Each row is followed by its class.
[  52  245 -124  208 -204 -289  137  198   24 -126  234  249   75 -144
   37 -415   56 -235   95  -86  -30  -13  239 -168 -135 -387 -201 -283
  577  188  -58  166   42   67   22  402  -45  -52 -195  202  230  274
    0]
F
[ 259  -95  106  -74  166   99   73  300  318 -142  141  229   -2  -58
  -24  -18  -42  135  239   57  -39 -111 -152  247  -50  232  -47  476
   75  -66  -39  -98   10  -39 -153 -233   -8 -215 -159 -409  124  -83
  405]
M
[  41 -264  195 -118  -46  -76  589  177  440   92  255  355  248 -167
   66  -43  106 -215  291  141   28 -210  253   11   70   20  -12   61
   81   -9  167  258 -319  227 -359 -167 -119  -25   23 -118   60 -187
  307]
F
[-244   50 -161 -268 -170  -83  206  -80  -40  205 -131  188  -55  272
  -38 -430  102 -445  -83  384  204  -32 -217 -204 -237  -20 -343   93
  -89 -179  348   19  290   58  158  -91  130 -411 -136   44  -15   -3
  211]
W
[  11 -318 -153  -72 -148  294  235  394  248  268  117  201  129   14
  141  -33  193    4 -175 -262 -143 -220  218  -21   96  -50  243  239
  154   43  -78  -91 -300   55 -358  -23 -204 -145  -10 -625   -8   40
 -218]
D
[ 260 -328 -171   84  -77 -220  231  167   34   36    9  111   87 -488
   90 -226 -199 -154   75 -290   30 -334  153   32  242  -40  108  337
 -180  -86  281 -160  -49  196   -9 -122  -42  -80 -191 -368  107 -131
  139]
Q
[ 111 -216   30    7 -288 -430 -444  444  561  211   65  158 -165  299
 -361 -240  143 -208 -191  -85  228  248 -371 -305 -130  236  232 -287
  345  183  417  169  207 -392 -204   11 -400  -39  163 -296  -24 -191
   75]
N
[-320   46  286   74 -209   97 -152  -31 -242  176   74  395   84  299
  208 -160   87  144 -244  241   22   95  138 -496  205   58 -422   69
  146  184  101   28   18   34 -235 -104 -272  128   11   84  -12  224
  176]
Q
[   2  -72 -252 -104 -356  268  -55  372  252  199  344   42  162  -81
  101 -145 -174   58  111 -204  189   39 -448 -112  145  414  -91 -253
  276   98  279  345  275 -163  268  287 -225 -186 -160  -55 -144 -217
 -298]
D
[  70 -222 -259  126 -200 -145  320   68  263  293 -227  -82   79 -254
 -149 -264 -154 -154  144 -120 -260 -231  190   66   46 -125  283  342
  -32   81 -123   78  -23  424 -244  241   35 -219 -196 -465   -7  231
  -98]
H
[   1 -269  103  621 -147  148 -216  598 -334   88   76  -18  461  -92
 -157  189  100 -218 -329  158  294  132 -305 -434 -261  255  161  -53
  359  150 -206 -106  206  143 -123 -143   81   22  193 -140   25  -43
  -77]
N
[-310  -83   68 -148  169  151  167  -31  -34  -45  123  430  -70   29
   49 -270   97 -196 -151  115  121   81 -251 -171  -55  431 -283 -261
  187  120   20   67  -38 -149 -361  158  131 -229 -263  214 -217  155
  250]
T
[  50 -212 -518 -168 -214 -177  509  136  258  128  111  191  289 -113
  -47 -152   77   14 -167   64  258 -112  -84  -91  -23  -41   20  -15
 -172  205 -183   63  122  449 -219   64   50 -530 -107  -76  148  -53
  129]
M
[ -71  126  162  108 -106  -95 -305 -102  739  -39  195   50 -114 -110
 -261   -1 -120  150   34   30  -69   77  140  214 -234 -250  276  120
  345  -57 -106    3  206 -588  132  206 -127 -321  -43  -29   13  227
 -233]
D
[ 341    1 -380  302  -70  -43   98  421   30 -167 -127  333 -323 -328
  -66 -282   -4  -11 -101 -153   52  -90  -84  -27  343   94 -134 -455
 -239  421   61    7  201  192  258  380 -149  187  260  365   81  198
 -522]
M
[ -79  -98  142  280   68    9 -188  557 -389  -99  101  356  449   57
 -259  311  405   25 -302  -83  253  -40    6 -306  171  386   94 -446
  290  417  110  228 -104  331 -178 -211 -135  170  140   71  -76  -58
  -35]
K
[  -4 -259  114  353  -24 -288 -287  418 -615   10 -175   82  423  -91
 -213  291  371 -215 -418  -58  185  -50 -145 -446 -356 -209  108 -414
   89  191 -152  200  -67  312  -47 -197   -8  388  161  -34   26 -147
   40]
K
[  78  116  -67  288  -14 -367 -145  194  -31  -37  252    5  -12 -343
  -73 -186  -10  -79 -175 -453  144  -31   64  -90  265  -94 -246 -188
  376  445   90  -85    5  332 -333  564 -119 -342 -181  127  169  312
  -65]
N
[  41   79 -272  124 -187  -69  342  145 -237 -162 -103   64  -38 -287
   -3 -515 -210  -41 -233  -87   -5  -52 -235  -89  167   -9 -148 -364
  544  324 -145 -107  271  203   50  241 -119  -51 -322  276  152  458
 -344]
T
[-171  187  113 -226  146 -271   94 -212   59   79   15  559  -61  348
  596 -123  -10   82   77  -58  365  -51  171   84  102 -317   -2   33
 -113  -18  527 -162 -274  -87 -341  -61  188  -43  -22 -240   -2  153
  458]
K
[ -95 -437  -94 -302 -112 -301  109  356  699  206  476  -79  443  114
 -139  227  144  229  -74  167  363  209  214  119  142  372  315   33
 -300  155  393   66   57   27  -71  -84   53  -89  366  -69  -54  -77
 -378]
F
[ -72   29 -103  106  -99  -38  157  116  406   28  236  411  131 -325
 -234 -261 -268   22 -101    8  -88 -177 -120  191  108  123 -687 -204
   15  189   -1   55  176 -201  -62  379  -89 -541 -230   74   61  197
 -151]
N
[  36 -171  487  -56  -94  182 -183  -31  -94   89    0  498   76  573
  262 -124   88   47 -376   11    7 -147  181 -307   -1  138  437  -64
  -19  -89  388    9  -49 -131 -155  211  358 -205   61 -120 -119   44
  -28]
M
[  -8 -107  -96   13 -108  466  474  -37  161    6   69  308  347   86
   38  -81 -175   77   -1  423  121  -48  -37   83  -90  112 -210   75
 -242 -229  202  -22  -23  208  -74  -86  292 -247   54  242  127  155
 -159]
J
[ 156 -294  -60   41   48 -218  644  257  134 -209  184  419  139 -319
  -32  -52  249  136 -167  -24   68  156 -164  127  144  180 -527 -143
  -27  342   85 -296  -34   -6 -151  459  311  -58  274  286  104  347
 -110]
H
[  28  -26 -704   79 -136 -305  494  444  317  -82 -169  -56   36 -145
   -8 -580 -143   -8    0   14  -48   97 -281   62   86   -3 -240 -407
   39  375 -414  -22  -50  413 -105  449  -62    1   69  164  129  425
 -268]
J
[ 189   28  198  270  -91  252 -274  124 -236   98 -213 -210  193   77
 -231  132  -79  -11  -45  -46  -36 -272  130  -75   90  -94  -87  110
 -112   98  218  -36  137  358 -220 -112  -80  186  -12 -366   -6   10
   16]
P
[ 201   19  256   94 -135 -462  119   51  332   60  268  252  -61 -181
 -179 -173   -2  -87 -156    3  190  185  -76   97 -110   26   23  -69
  576 -122 -134  -75  193 -359 -127  -33 -197   38  -27  124  227  146
   92]
B
[-179 -126  250 -150 -401  215  141  204  -95  393   22   33 -199 -193
  175   42   -2  -87   -7 -152 -228  -29   89 -121  -92 -402  101  271
   46 -151 -208   94   58 -193 -141  128 -104  -72  -85 -520   83 -304
 -128]
W
[-130   22  -68 -234 -409  406  114   -6  698  183  498  -75 -347  -70
  296 -139    9  161  -76  205 -122  334  134  -23 -171 -313 -208  -82
  297 -176  -21 -150  141 -590  232  227 -149 -236   36 -122  194  -64
 -490]
F
[-207 -375   74  -49   63  -41 -178  475  115  296  650 -370 -182 -131
 -164 -123  129  -39  -89   50  388 -161 -118  -58  138  168 -360 -138
   12  268  258  147    2 -171 -216  163  -81 -147  283 -108   22 -203
 -154]
C
[ -37   92   19 -408 -240   14 -381 -177  514 -240  193 -215  -83   73
   37  -17  155  134 -149 -153  244  420  164 -130 -220 -345   83  187
  300  -58  243 -162  310 -630   52  387  -63 -473 -112  256  -16  180
 -226]
Q
[-256 -321   69  -75  137 -565  261 -181 -232  213   59  194  -84   46
  107 -217   -4 -122 -233   -9  264  -51  -23   -2  133  291  117   73
   88  126  239 -160  148  213 -343  122   97  -44 -274  -29  -10  394
 -190]
Q
[ 402 -162  199  251 -122  114  299  249  165   59  238  157  118   24
  358  -30  -76  -41  -10 -121 -104 -142  203   57  204 -300  197  -33
   86  -18   29   35 -423  215 -186  106 -221  262  299  -80  120  -77
  -13]
P
[-306   42 -244  -56  103   69   -6  -62   50  128   26 -100 -246  -38
  -34  140  -19  -64   47 -298 -170 -249  -75  164   28 -197   76  196
  220   99  -57  -79 -154  135 -483   82 -218 -362 -280 -469  -21  -47
  108]
C
[ 194 -144 -109  187  -81 -551  381  218  390 -193   -3  414    8 -422
 -125 -320  -95  137    6  -66  120  -93 -102  250   77  221   64   81
  281  241 -109  -23  247  142   73  364  -69 -184 -164  301  206  486
 -349]
C
[-320 -147  -11 -243   19  474   97 -126 -226  334 -144   87  -37  108
 -223 -172 -126 -113 -265  171  298  -41 -411   75 -178  105 -194  217
 -180 -155  250   82  297 -364 -416  135  139 -275 -293   20 -191  201
 -157]
B
[-304   71   80  -70   36 -275  -78 -195    9   27  170  603 -213   30
   -9 -289    2 -249  -88  301  153   25 -191 -127  -58  185 -157  -40
  260  -47  180  -68  102 -103 -277  -76  147  -57 -126  223   93  434
  375]
Q
[  60 -132 -208  117  257  186  132  291  410  143  515   78 -370 -300
  332 -250  -47    9   11  -25  311  204 -121  431   56  241  198 -340
   91   40  415  120 -135 -353  -45   69 -128   23  130   11 -117 -134
 -415]
Q
[  16    0 -129  305  170 -508  218  369  230  -99   69   -3 -239 -250
 -411 -427  -87  -92  -50  112 -102 -117  185  475  139   -7  -42   61
  281  231 -292 -107  108  124  -44  382 -148 -206 -132  285  322  594
 -561]
F
[ -79  108    8    9 -226  -34   15  232  589   88  104 -155   13 -231
    0 -197 -275  161  404   48 -133  -59   28  141 -228 -250 -349   74
  163  -77  112  152   60 -496   75  133   11 -132   37 -303  236   33
 -260]
F
[ -78 -217  -78 -132 -187  467  276  102  833  169  411 -159  234 -156
  -39 -251    2  216  200  155   95 -227  -77  146 -333 -133  -55  135
  291 -108  111  232  -71 -692 -188  112   91   14  135 -296   70  138
 -124]
F
[ -47 -281  195  458   82 -127 -494  237 -309   99 -151  113  324  106
 -272  389   94 -319 -231  104   82 -168  -90 -213  -47  130  328 -222
   65  235 -132   23  -10  193 -426   22  231 -155  150 -150  -78   79
   98]
D
[ -39   25  542 -226  165  -22 -415 -240 -189   27  137  566    0  224
  342  122  175  -39 -228  118   77   33  187  -19  139  158 -361 -220
 -203  124  420  -83   55  -87 -375  170  345 -142  -69   77 -184  130
  387]
T
[-159   32  168 -159  -15   54  275    3   79  167   14  159  -46  164
 -143 -378  -79 -195  -43  332  220 -217 -170  -27  144  172 -283 -224
   13 -117  283    6  -71  174 -252   75  159   86   56  205   37  281
  125]
B
[-153 -126 -436 -203 -222   78  161  216  -42  226   97  148  313   -2
  361   69   41  -25  -55 -384 -221  -36   -3  167   14  197  121  365
  216  -85  -81  114   61  110 -346  240 -161 -345 -406 -279   25  -63
 -270]
F
[ 147 -411  146   27  -10 -100 -160   91  651  -41  535   47 -350 -236
 -489  -17 -100  -35   53 -173 -144   73   65   91 -170   -9  202    8
  196  -26  110 -126  -52 -486 -125  376   85   84  -89 -340   61  241
 -230]
C
[ 161  188 -181  -12 -228  200 -337 -207  899   82   21 -395 -424   36
   21 -154 -267  -24  243   55   75  108 -138  111    2 -131 -169 -117
  403   28  379  -97  339 -360   14  193 -325 -152   74  -29   67  350
 -491]
H
[-186  -69   88  609  -52   87 -219  145 -402  -49  -34  104  315 -125
 -315  231   64   41 -432 -126  463 -110 -224 -410 -113   67 -324 -415
 -109   28 -117 -134  115  -97 -232  -79  -38  311   91  227   78 -272
  194]
P
[-101 -183  -65 -345  -33    4 -330  349  634  206  101  -82 -335  191
 -203 -221  178  136 -125  141  241  -83 -288   22  -77   49 -102  -91
 -140  141  324   52   95 -162  -83   93 -261 -212   35 -391  -23 -150
  -50]
Q
[ 161   16  -54   31 -110 -516  249  338  435  161  -20  139   68 -240
  -39  -88   21  -23 -362  -81  381 -138  -44  139  386    2 -108 -467
   -8  358 -101 -238   -3  465 -353  320  -99 -168  332  185  187  345
 -262]
B
[  -5 -133   67  175 -157  206  169  368  313  142  203  402  -73 -125
  308 -193  -12  169  197   63 -235  -59  105  275  -77   33 -128  514
  148 -178  -35   50   70   20  -63  372 -265 -199 -393 -402  148  -95
 -162]
Q
[  34 -306  -47  -23   42 -296  366  350  -53  -31  228 -193  -60 -554
   74 -351  -85   57 -291  -69 -131  203 -132  224  304  246   14 -128
  203  165   52  -62  -56  164  -61  371  106   -6   89  334  101  287
 -507]
B
[-109 -207  -61  -53  141 -405 -212  -35  484   81  272  -80 -366  164
   20  119   57   13  -43   30  258  337   12 -224  -86  475  497 -161
  171   63   84 -156  -79   50   73  -81  128 -407    1 -266   48   16
 -311]
K
[ 225 -317  -38  203   20 -283 -145  263  490  267  213  149  -14 -339
 -103  133  310 -122   20  -73  552   75 -195  -86  -73  319  191 -404
  171  367  290  246  145  368  -57  203 -128  -68 -146 -315  -59  -29
 -158]
K
[  65 -300  246  352  184   71 -470  513  -93  -52 -134 -156  270 -171
 -299  144  177 -161 -270   27  142 -333 -185 -237  -47  383  316 -423
  -63  255  -59  373 -172  692 -300 -128 -121  321  177  154 -115 -178
  -13]
W
[  90   54  -98   97  -55  651 -122  471  209  133  341   52 -121  -57
 -185 -169  163   35 -109  -21 -222 -292  162  174 -137  159  183 -108
  308   15  101  142   22  358   30  209  -54 -150 -190 -391    5   46
 -549]
D
[ -80  104  247 -183 -220  507 -382 -122  436  -13  322 -484 -496 -369
  227  -72   34   -7   37 -213  -61  -88  256  -71 -203 -479  263  156
  630  -69   34   80   97 -610 -156  311  -91 -316  119    6   30  103
 -440]
C
[-295  -92  141 -305  239  104  226  -21   22  -46  -19  381 -171   -9
   72 -128   11  -89  140  270  117  -60 -164   67 -181   69 -314  -55
  -83    9  372   80  -23 -232  -44  -51  266 -205 -121   76  -51  221
 -141]
T
[ -27 -192   79  -50 -139 -200 -223  145   81  125  235  -20 -159  -95
  -48   88  -79  127 -144 -278  100  223 -206 -279  112   77  142 -297
 -196  189  506  128    8 -104  104   44  -56  -73  135 -189  -67 -530
    9]
W
[ 202   20  222   50 -102 -275 -597  214  474  142  132 -500  165  -22
  -29  -62 -202  219  182 -258  -45  286   32  -19 -316  -50   77  -62
  154   32   85  240 -142  -56 -303  355   57  123  -56 -434   -1  106
  -29]
Q
[  12 -584  153  148   23  -24  -75  629 -545 -166 -271 -137  618 -191
 -171  160  346 -226  -58  132   -5 -113 -160 -344  -29  322   33 -154
  131  219  -51  491  -80  264   20 -175  -26  253   83  145 -117 -158
 -111]
K
[-114   21  178  212  391 -127 -432  122   86   50  101   64 -408  -41
    4  -24  -82    4  -28 -157 -197  169   36  221  102  279  387  294
 -134  153  197   -8 -198 -112  -59  223  144   16  264    4 -208  405
 -313]
W
[ 170 -544   -9  359   -8 -247  409  567   88 -131   -5 -176  260 -166
 -377 -268    4 -140 -191  187   57  -45 -302   38  193 -249 -174 -217
   12  289 -222  -26 -102   63  152  553 -113   66  181  345  118  254
 -247]
M
[-101   65  210  217 -253  164  -77  -22  163  149 -111  106  488  -12
 -214  213 -486 -304  280   51    0 -486  147  129  183 -309   21  233
  -39 -129 -219   69  191  174 -123  268 -135 -155 -364 -278 -138  168
  153]
K
[  37 -101   34  415   76  -29   19  130  185  146   52   38 -169   37
    1    1  -89 -215   74  163 -106 -140   97  178  -33  -91  -13  252
 -103 -105  -45 -172   -5  153   19   59 -153  -61   20 -263   88  -48
 -103]
W
[ -52  100  658   69  164 -345 -183 -273  131   23 -329  491  -81  404
    9 -255 -120 -201 -100  145  223 -321   37 -427 -162  -54   67 -216
  207  -29   45 -146 -229  120   46 -148  187 -214 -258 -158   25  423
  282]
N
[  -2  -28 -190  193   91  262  295  408  308  -61  -19 -174 -359 -492
 -162 -360 -255   97  -96 -214 -125  -76   37  198  121 -293   70   10
 -236  112   30 -196 -405   60 -136  306   11  -32  276    9  109  247
 -515]
N
[ 152 -194  -53   86 -118 -304  457   79  228  161  119  390 -117 -292
 -228 -306 -197  -88  -51  -12  112    3   56  104  362  173 -226   61
 -150  241  371 -119  220  239 -274  444   18 -213  -91   31   78  365
 -233]
B
[ 241 -173 -196 -137 -355   38 -102  298  286   -9  101   71   50 -337
 -363 -160   81    9 -206 -413 -185   34  271  -34 -256 -228  434  289
   51  -62  -15   83   79 -537   44   75   52   57  214 -160  -31  208
 -375]
C
[ 137 -254 -197  210 -175 -199  517  409    7   -2 -412   36  420  -17
   48  -67  276 -386   -2   61  367  -71 -110 -143 -250  278  131 -336
  207  -28  108  142  -35  470 -367 -131   -6  263  242  218   55   -1
 -283]
C
[ 142  -91  -96  363 -175   92  278  387 -297  -14  189  106  -94 -113
 -239 -483  -71 -162 -152   -4  222 -108   41 -228  222  -86 -212 -414
  427  288   38  -84   65    0 -143  314   43 -180 -151   88  309  205
 -195]
T
[-170 -389  235 -109   99  245 -205  253 -311  -49  160  154 -140  171
 -330  238  501 -132 -377  151  212 -168   87 -215   70   34  468 -399
  -96   61   23  -86   35  126 -133   39  225  305   23  -12  -36 -134
   10]
M
[  -9 -300  111  240   66 -207 -282  114 -230  -26  121  252  346 -374
 -179  474  -56  -74 -651 -223  137   44 -277  -28   72  221    1  -77
 -271  213 -123 -191  155  340 -430  124 -104  121   60  394  -79   62
  -49]
F
[ -25   70   29    1 -364   46   80    5  609  213   13  131 -130 -105
  -20 -184 -339  -42   32   64 -255  264  387  155   -1 -281  344  -11
   63 -212  341  154 -125 -220 -252   70 -122 -316   83  -58  107  120
 -488]
Q
[  72 -292  184  253  -73  239   -4  461   54   46   -7  -26  165 -318
 -199    6  193 -476 -273  170  142   30 -142 -417 -193  193  168 -271
   46   31   45   28  -55  259  -44 -249   73  116  338  -56 -185 -163
   24]
P
[-138  -51  147  125  -60 -198 -132 -217   41  198 -146  378   29  284
   92   -3  -50 -193 -242  -53  176   57  -27  -74  222 -191  162 -362
  306   42  162  -73  -84 -227  -68  111 -125   95  -90  189  -66  483
 -156]
H
[ 200 -169  -12  -22   13  422  303  210  134    0  136  431   -3 -372
  -71   43  -98  -59  -48 -172    7 -349  -96  156  147   33  -38  270
  -98    1   99  -72 -125  297 -455  -14 -146 -249 -272 -184  121 -155
  233]
F
[-133  -73  105  145  129   51 -269 -164 -143  111  156  307   81  309
   79  124   26 -135 -144  179  271  154 -133 -307  -88  209   73  -69
  123   98  -59 -119   20 -171   35  -58  212  -56  -47   13 -161  345
  116]
T
[  94    8   65  -45 -352   90 -177  -24  485   84  128 -301 -303  109
  -18  -41  -40   -6  -38 -186   82  194  119 -179 -136  -96  641   32
  376 -141   97   67  184 -532 -160  201  -52 -260  309   35  112  -43
 -467]
M
[ 126 -116  157 -383 -346 -369   59  149  808  159  -89 -118 -243 -279
  102  -79 -214  -40  145 -143   28  293   31  -11   -8 -309  613  154
   55 -161  190    3 -156 -126   -4 -150 -159 -138  214 -207  144  -38
 -192]
N
[   3 -222  264  -77  189 -404 -282   -7 -604 -136  -81  372  168  425
   27  -50  184   96 -180  -43 -140  -34 -108 -237 -169  119 -221  269
   -6   -6  167   -4 -126  -72 -203 -201  137   85 -209 -105  106  -29
  591]
T
[  44 -161  206  108   38  183  144  -10  210  112  128  131  362  -47
   51  326 -228 -274   20   22    0 -218  242   87  142  135 -178  176
 -169    6 -148 -107   -6  325 -267   79 -129 -264  -33  -26 -210  168
 -249]
D
[ -23  -98  298 -131 -380  276   46  270   98   85  350 -441  -90 -357
 -165   20  -38  295   59 -161 -224  344  388 -127 -324 -249  125  204
  171  -90  -89  191  -15 -253 -299  415  294 -177   48 -289  226  -85
 -503]
K
[  85   50  113  449 -191 -305   83  297 -162  238  -37   96  -90   36
 -280 -404   85 -166   58  117   66  -94  -51  -41  108    3 -504   36
  290  282  -58   82  236   -4 -282  461 -116   20   73   18  251  341
   -8]
N
[ 248   -6 -134  230  -63  387  185  435   12 -175  -68  348  -92  -13
 -332 -129  -18  -38  157  -99 -202 -235 -218 -203 -380   73 -122  211
   53   -2 -228   64   -5  -14 -200 -192 -250  214 -108 -419   94 -365
  357]
F
[ -39 -279   66   93  253 -146 -235  571 -285 -183   41   98  326 -171
 -177  108  237  -53 -201 -148    2  -73  -16 -163  -58  205  164 -271
 -113   88  -99  184 -378  349   57 -187  140  177  136  135  -24 -117
    8]
J
[ 304 -283  196  283  117 -254  140  234  252 -312   87  102  268 -216
 -138 -143  -78    2 -197 -209   55 -156   -9   38  113  127  -23 -237
  -23   73 -150    5 -363 -265 -154  358   13  178  414  550   14  240
 -128]
Q
[ 164  -15 -203 -116  131   18  202  180  202   86   -4  136 -380 -363
 -288 -271  108 -273  -77  125  -94   32 -132  327   40  306 -399  105
 -186  184 -118  -88  204  278 -129  395   39 -240 -134  151   -1  434
 -267]
F
[ 286 -102  499 -119 -305  244  -77  120  322  -44  245   92 -299  -53
  -49 -305 -257 -159 -185  -85  -10  -56   16 -152 -146 -371  527  -83
  355 -198  -59  -18  -44 -660  -15  254   99  -24  297  129   50  149
 -202]
D
[ -42 -354 -179 -108  -90 -174 -124  208  209  171  -15   58   34 -228
  -22   18  -67   78   32 -177 -286  -34  -12   86  222 -213  177  472
  -88  212  149   46  -19  270 -101   34 -275 -210 -209 -479   15  108
  -46]
J
[  85   84  190   55 -384  343  195  378 -118  113  114   84  229  209
  285  -18    2  240  120 -114   58 -110 -241 -163  -68 -104   81   89
  548   61 -120  150   56  167 -115  318 -127   11 -129 -257  166 -110
  -11]
T
[-173  -48 -136 -118   83    9  -91  -55  326  163  108  365  -65   49
  391 -130   84 -154 -119   91  350   90 -150  108  123  138   50 -142
  262  -31  143   59  -12 -524 -115   10   30 -499  -14  251   -2  313
 -139]
M
[-358 -116 -153 -259  195 -157  114 -295  102  -25  213  356 -206  127
  143 -212  -14  -92  126  336 -114    1   22   97  -47   64  -96   37
   -7 -232  235  127 -239  -75   19 -135  148 -211 -271  107  107  136
  167]
K
